Below are the code and all the weights of a small trained network. Each question names an input and a class and asks about switching units off, where a switched-off unit gives its printed mean instead of its output.

import numpy as np


def w(rows, s, z=0):
    codes = np.array(rows[::2]) - 128.0
    scale = np.full(codes.shape[1], s)
    scale[-1] = z or s
    return codes * scale


def f(y):
    return y / 2 * (1 + np.tanh(0.7978845608 * (y + 0.044715 * y**3)))


def log_softmax(a):
    a = a - a.max(-1, keepdims=True)
    return a - np.log(np.exp(a).sum(-1, keepdims=True))


def net(x, mask):
    res = np.array(x, float).reshape(1, 7) / 4 @ E
    y = f(res @ A[0][:, :-1].T + A[0][:, -1])
    res = res + np.where(mask, y, B[0][:, -1]) @ B[0][:, :-1]
    return log_softmax(res[-1] @ U[:, :-1].T + U[:, -1])


A, B = {}, {}
E = w([
[5,171,26,127,76,52,175,101,53],'x0',
[52,118,185,31,25,182,188,172,229],'x1',
[123,134,140,125,140,109,129,137,131],'x2',
[128,116,110,135,118,162,121,120,124],'x3',
[127,135,119,140,118,121,112,143,135],'x4',
[137,148,115,111,139,124,134,132,136],'x5',
[136,137,134,125,128,128,145,117,125],'x6',
],0.014)
A[0] = w([
[228,93,187,146,176,161,120,149,203,47],'N0',
[215,120,197,116,164,176,77,145,172,52],'N1',
[50,103,147,100,127,130,158,161,221,134],'N2',
[5,161,68,123,103,93,184,102,43,3],'N3',
[169,115,134,135,115,116,150,133,136,70],'N4',
[138,109,143,127,108,110,107,113,125,69],'N5',
[98,148,175,59,26,177,144,158,197,132],'N6',
[214,144,90,183,229,100,49,71,46,118],'N7',
[108,130,144,48,63,142,134,133,179,108],'N8',
[110,118,137,94,97,139,142,163,196,65],'N9',
[148,111,113,97,108,99,105,110,135,29],'N10',
],0.011,0.0059)
B[0] = w([
[63,160,25,84,67,93,67,76,195,211],'N0',
[69,218,69,74,76,75,62,85,252,207],'N1',
[172,80,196,138,160,114,162,125,66,195],'N2',
[68,188,56,42,53,106,31,135,254,232],'N3',
[135,110,129,162,92,180,132,98,170,131],'N4',
[111,117,165,140,120,116,142,141,173,125],'N5',
[170,62,187,180,219,203,188,128,64,226],'N6',
[185,49,225,181,190,171,226,170,27,252],'N7',
[158,101,153,182,138,139,110,206,70,193],'N8',
[170,102,122,140,85,62,157,135,72,174],'N9',
[136,150,204,162,116,112,86,126,186,122],'N10',
],0.0085,0.027)
U = w([
[213,90,250,187,229,161,255,149,31,247],'0',
[51,188,116,83,92,138,68,101,218,9],'1',
],0.0059,0.0011)

Each question gives the input, the list of numbers given to net, and the class t.
The units are the neurons (one row each of A and B). Each row of codes is followed by its name. A weight is (code - 128) times the scale printed after its matrix; where a second scale follows, it is the last column's (A, B and U).
mask holds one flag per neuron, in row order. A switched-off neuron (its flag False) gives its mean, the last column of its row in B, instead of its output. The means were averaged over made-up inputs and are rounded, as every weight is.
A unit's drop is (log p(t) with every unit on - log p(t) with that unit switched off) / (log p(t) with every unit on - log p(t) with every unit switched off).
The circuit of an input: a set's keep is (log p(t) with only the set's units on - log p(t) with every unit switched off) / (log p(t) with every unit on - log p(t) with every unit switched off). Starting from all 11 units, units are removed one at a time, each time the one whose removal leaves the highest keep (on an exact tie, the one counted first), for as long as the keep stays at least 0.8.
circuit, biggest first: the units of the circuit, biggest drop first
k most important neurons: the k neurons with the biggest drops, biggest first
drop of u: that unit's drop, to one decimal
input [5,6,-4,-7,4,4,-2], class 0: circuit, biggest first : (N6)
input [-7,4,1,1,-5,-7,6], class 1: 2 most important neurons : (N1, N0)
input [7,7,-7,-4,8,2,8], class 0: 4 most important neurons : (N6, N2, N1, N0)
input [7,7,1,-6,1,-4,-3], class 0: 2 most important neurons : (N6, N2)
input [-8,-6,0,-4,4,6,-5], class 1: 2 most important neurons : (N1, N0)
input [6,6,7,1,0,0,8], class 0: 2 most important neurons : (N6, N1)
input [-2,1,8,-6,-7,1,-6], class 1: 2 most important neurons : (N7, N6)
input [3,4,4,4,-4,4,8], class 0: drop of N1 : 0.1
input [4,5,-5,7,6,-8,4], class 0: drop of N6 : 0.5
input [6,7,-5,-1,-4,-5,4], class 0: drop of N6 : 1.7
